Below are the code and all the weights of a small trained network. Each question names an input and a target symbol and asks about switching units off, where a switched-off unit gives its printed mean instead of its output.

import numpy as np


def w(rows, s, z=0):
    codes = np.array(rows[::2]) - 128.0
    scale = np.full(codes.shape[1], s)
    scale[-1] = z or s
    return codes * scale


def norm(h):
    return h / np.sqrt((h * h).mean(-1, keepdims=True) + 1e-5)


def f(y):
    return y / 2 * (1 + np.tanh(0.7978845608 * (y + 0.044715 * y**3)))


def softmax(a):
    e = np.exp(a - a.max(-1, keepdims=True))
    return e / e.sum(-1, keepdims=True)


def log_softmax(a):
    a = a - a.max(-1, keepdims=True)
    return a - np.log(np.exp(a).sum(-1, keepdims=True))


def net(x, mask):
    ids = ['βγεζηθλμπστφψω'.index(c) for c in x.split()]
    T = len(ids)
    res = E[ids] + P[:T]
    u = 0
    for l in range(2):
        r = norm(res)
        for j in range(3):
            rows = slice(2 * j, 2 * j + 2)
            q, k, v = (r @ M[l][rows].T for M in (Q, K, V))
            z = softmax(np.where(np.tri(T) > 0, q @ k.T / 2**0.5, -1e9)) @ v
            o = O[l][rows]
            res = res + np.where(mask[u + j], z, o[:, -1]) @ o[:, :-1]
        u += 3
        y = f(norm(res) @ A[l][:, :-1].T + A[l][:, -1])
        res = res + np.where(mask[u : u + 16], y, B[l][:, -1]) @ B[l][:, :-1]
        u += 16
    return log_softmax(norm(res)[-1] @ U[:, :-1].T + U[:, -1])


Q, K, V, O, A, B = {}, {}, {}, {}, {}, {}
E = w([
[86,113,131,106,182,254],'β',
[45,65,82,119,201,120],'γ',
[162,221,148,82,106,207],'ε',
[134,217,167,54,100,126],'ζ',
[169,218,102,87,90,130],'η',
[114,205,201,63,99,143],'θ',
[139,205,106,84,94,71],'λ',
[28,35,86,190,141,88],'μ',
[146,167,49,119,95,63],'π',
[97,101,44,180,128,53],'σ',
[72,99,95,106,95,8],'τ',
[147,164,152,100,143,11],'φ',
[50,81,182,147,31,79],'ψ',
[109,144,247,128,144,61],'ω',
],0.0026)
P = w([
[4,234,68,50,171,178],'0',
[66,162,91,112,83,137],'1',
[80,226,112,193,154,104],'2',
[85,160,71,42,160,102],'3',
[151,107,123,124,82,111],'4',
[182,141,134,196,158,99],'5',
[179,88,106,59,172,78],'6',
],0.0026)
Q[0] = w([
[125,106,100,40,132,85],'0.h0',
[118,126,27,4,127,114],'0.h0',
[124,118,156,137,37,63],'0.h1',
[91,70,117,110,150,108],'0.h1',
[122,149,169,242,70,148],'0.h2',
[136,142,84,59,139,146],'0.h2',
],0.019)
K[0] = w([
[174,72,185,109,117,61],'0.h0',
[249,49,168,175,77,94],'0.h0',
[143,130,171,152,46,2],'0.h1',
[76,23,88,161,189,70],'0.h1',
[43,224,45,109,140,199],'0.h2',
[211,87,140,156,65,136],'0.h2',
],0.011)
V[0] = w([
[122,97,16,149,141,94],'0.h0',
[69,101,253,73,180,49],'0.h0',
[99,39,59,29,138,87],'0.h1',
[137,143,60,138,76,149],'0.h1',
[49,119,121,149,150,234],'0.h2',
[72,63,158,214,47,100],'0.h2',
],0.0054)
O[0] = w([
[159,193,89,221,133,150,198],'0.h0',
[25,148,251,96,171,199,138],'0.h0',
[182,219,177,103,91,182,232],'0.h1',
[121,78,137,141,111,168,168],'0.h1',
[211,72,218,136,139,95,254],'0.h2',
[90,206,188,122,48,75,20],'0.h2',
],0.0031,0.0027)
A[0] = w([
[143,148,132,144,145,128,112],'0.n0',
[162,140,62,97,85,114,64],'0.n1',
[139,126,107,85,112,183,87],'0.n2',
[61,75,121,181,150,72,140],'0.n3',
[154,64,146,184,22,174,88],'0.n4',
[110,89,109,114,1,118,94],'0.n5',
[172,142,145,148,114,66,76],'0.n6',
[138,76,140,176,147,135,106],'0.n7',
[152,154,136,154,137,139,104],'0.n8',
[139,116,184,129,58,159,120],'0.n9',
[131,189,148,175,96,128,141],'0.n10',
[114,162,173,139,163,146,81],'0.n11',
[108,128,85,78,126,135,11],'0.n12',
[116,182,99,111,141,178,71],'0.n13',
[116,121,115,134,126,140,123],'0.n14',
[158,94,121,107,146,158,30],'0.n15',
],0.0073,0.0012)
B[0] = w([
[147,91,136,125,130,115,153],'0.n0',
[83,131,102,181,198,85,171],'0.n1',
[174,126,159,131,168,75,200],'0.n2',
[133,170,201,177,190,71,156],'0.n3',
[164,234,111,133,204,204,143],'0.n4',
[82,95,105,2,139,155,123],'0.n5',
[127,112,171,192,169,142,138],'0.n6',
[36,92,141,129,101,141,196],'0.n7',
[159,78,135,132,115,115,159],'0.n8',
[159,162,207,135,107,65,142],'0.n9',
[144,113,137,114,29,159,192],'0.n10',
[105,77,37,140,103,94,195],'0.n11',
[154,136,123,143,206,178,151],'0.n12',
[43,139,93,130,176,65,250],'0.n13',
[135,151,128,134,135,129,127],'0.n14',
[146,180,88,106,46,102,185],'0.n15',
],0.0077,0.0022)
Q[1] = w([
[227,156,185,86,146,186],'1.h0',
[133,209,51,66,132,116],'1.h0',
[19,195,233,88,73,43],'1.h1',
[254,121,118,53,9,137],'1.h1',
[63,120,167,92,56,34],'1.h2',
[30,119,47,93,149,117],'1.h2',
],0.0097)
K[1] = w([
[178,38,121,68,112,150],'1.h0',
[107,166,52,91,96,179],'1.h0',
[19,130,204,104,51,105],'1.h1',
[254,114,179,81,34,137],'1.h1',
[153,174,182,78,64,108],'1.h2',
[157,201,53,85,153,130],'1.h2',
],0.012)
V[1] = w([
[160,186,144,129,146,4],'1.h0',
[56,125,176,88,171,161],'1.h0',
[119,214,187,136,103,77],'1.h1',
[109,124,79,120,192,13],'1.h1',
[136,228,59,62,122,98],'1.h2',
[183,113,199,122,159,97],'1.h2',
],0.004)
O[1] = w([
[181,109,197,168,117,52,172],'1.h0',
[146,145,85,183,131,209,150],'1.h0',
[156,94,36,140,158,199,118],'1.h1',
[168,115,220,120,4,191,253],'1.h1',
[246,145,212,163,77,90,194],'1.h2',
[44,94,91,133,88,136,98],'1.h2',
],0.0021,0.0031)
A[1] = w([
[87,148,210,98,111,173,97],'1.n0',
[128,145,34,161,74,162,14],'1.n1',
[144,75,165,44,89,150,35],'1.n2',
[121,79,101,174,113,224,14],'1.n3',
[174,135,133,63,170,172,7],'1.n4',
[95,83,173,125,200,130,91],'1.n5',
[92,204,147,178,159,189,109],'1.n6',
[180,73,201,186,86,130,126],'1.n7',
[67,102,97,131,148,103,98],'1.n8',
[199,183,124,188,116,120,123],'1.n9',
[51,117,174,186,152,132,34],'1.n10',
[136,83,189,117,3,138,18],'1.n11',
[145,82,75,123,123,62,129],'1.n12',
[130,174,154,117,134,93,92],'1.n13',
[55,130,151,140,44,133,74],'1.n14',
[132,125,190,254,73,59,5],'1.n15',
],0.007,0.0015)
B[1] = w([
[136,166,182,78,136,192,143],'1.n0',
[129,158,182,140,215,109,140],'1.n1',
[168,55,131,119,226,160,151],'1.n2',
[102,106,41,198,152,127,123],'1.n3',
[130,130,142,159,88,1,153],'1.n4',
[181,204,127,131,163,161,154],'1.n5',
[68,46,85,115,85,133,147],'1.n6',
[135,126,169,208,71,55,202],'1.n7',
[137,81,159,152,73,136,155],'1.n8',
[183,100,201,168,100,153,166],'1.n9',
[121,98,206,58,113,96,173],'1.n10',
[158,53,10,113,51,133,192],'1.n11',
[100,117,186,157,80,213,170],'1.n12',
[108,83,107,144,146,135,143],'1.n13',
[162,227,124,209,123,96,178],'1.n14',
[11,51,159,73,172,21,253],'1.n15',
],0.0083,0.0044)
U = w([
[89,101,178,138,59,233,74],'β',
[235,149,199,154,83,119,121],'γ',
[172,31,112,66,164,162,117],'ε',
[25,141,65,59,117,146,123],'ζ',
[117,182,190,47,142,178,232],'η',
[158,161,63,64,51,157,191],'θ',
[163,185,78,97,157,32,3],'λ',
[75,254,134,174,91,120,76],'μ',
[167,158,130,171,184,162,161],'π',
[106,153,42,150,214,133,163],'σ',
[55,99,220,128,158,69,173],'τ',
[159,141,142,71,204,103,130],'φ',
[108,65,81,169,53,79,80],'ψ',
[112,86,111,232,161,166,123],'ω',
],0.0095,0.0016)

Each question gives the input, a string of symbols that net reads in full, and the target symbol t.
The units are the heads (2 rows each of Q, K, V and O) and the neurons (one row each of A and B). Each row of codes is followed by its name. A weight is (code - 128) times the scale printed after its matrix; where a second scale follows, it is the last column's (O, A, B and U).
mask holds one flag per unit, layer by layer, with each layer's heads first. A switched-off unit (its flag False) gives its mean, the last column of its rows in O or B, instead of its output. The means were averaged over made-up inputs and are rounded, as every weight is.
A unit's drop is (log p(t) with every unit on - log p(t) with that unit switched off) / (log p(t) with every unit on - log p(t) with every unit switched off).
The circuit of an input: a set's keep is (log p(t) with only the set's units on - log p(t) with every unit switched off) / (log p(t) with every unit on - log p(t) with every unit switched off). Starting from the 12 units with the biggest drops (on a tie, the unit counted first), units are removed one at a time, each time the one whose removal leaves the highest keep (on an exact tie, the one counted first), for as long as the keep stays at least 0.8.
circuit, biggest first: the units of the circuit, biggest drop first
k most important neurons of layer l: the k neurons of layer l with the biggest drops, biggest first
which heads matter: for each layer, one digit per head in row order, 1 if its drop is at least 0.15 and else 0, layers parted by /
input β ε ζ τ β, target λ: which heads matter	111 / 011
input τ τ γ β β β, target ω: 2 most important neurons of layer 0	(0.n13, 0.n1)
input β β β γ η, target σ: circuit, biggest first	(0.h2, 0.n1, 1.n15, 1.n7)
input β η τ ε β γ γ, target β: which heads matter	110 / 000
input β τ ω β, target η: circuit, biggest first	(0.h0, 1.n0)
input σ β τ ψ, target θ: which heads matter	101 / 000
input τ τ ε ε β τ γ, target μ: circuit, biggest first	(0.h2, 0.h1, 1.n15)
input β φ θ γ, target ζ: which heads matter	001 / 000
input ε β ε, target ψ: which heads matter	011 / 000
input β γ γ β φ γ ω, target η: which heads matter	101 / 000
input γ γ λ ζ, target σ: circuit, biggest first	(0.h2, 0.n13, 1.n15, 0.n12)
input λ τ β π, target μ: 2 most important neurons of layer 0	(0.n10, 0.n3)
input β β η β γ ψ β, target θ: most important neuron of layer 1	(1.n11)
input γ ζ ε γ, target λ: which heads matter	110 / 000
input λ γ τ λ β, target γ: 2 most important neurons of layer 1	(1.n15, 1.n9)
input π λ β ζ, target σ: most important neuron of layer 1	(1.n15)
input β γ γ β μ, target β: 2 most important neurons of layer 0	(0.n4, 0.n7)
input β σ π ε γ β β, target β: 2 most important neurons of layer 0	(0.n10, 0.n1)
input ε γ β λ μ τ γ, target μ: which heads matter	111 / 000
input ψ β β λ γ β ε, target γ: 2 most important neurons of layer 0	(0.n15, 0.n11)
input β τ τ γ λ, target ζ: which heads matter	001 / 000
input ω β γ η γ β ζ, target λ: which heads matter	101 / 000
input ψ β β β τ β β, target μ: 2 most important neurons of layer 1	(1.n15, 1.n14)
input β θ γ β, target φ: which heads matter	100 / 000
input γ ω β β ε β β, target γ: 2 most important neurons of layer 0	(0.n1, 0.n15)
input β β ψ ψ, target θ: 2 most important neurons of layer 1	(1.n11, 1.n15)
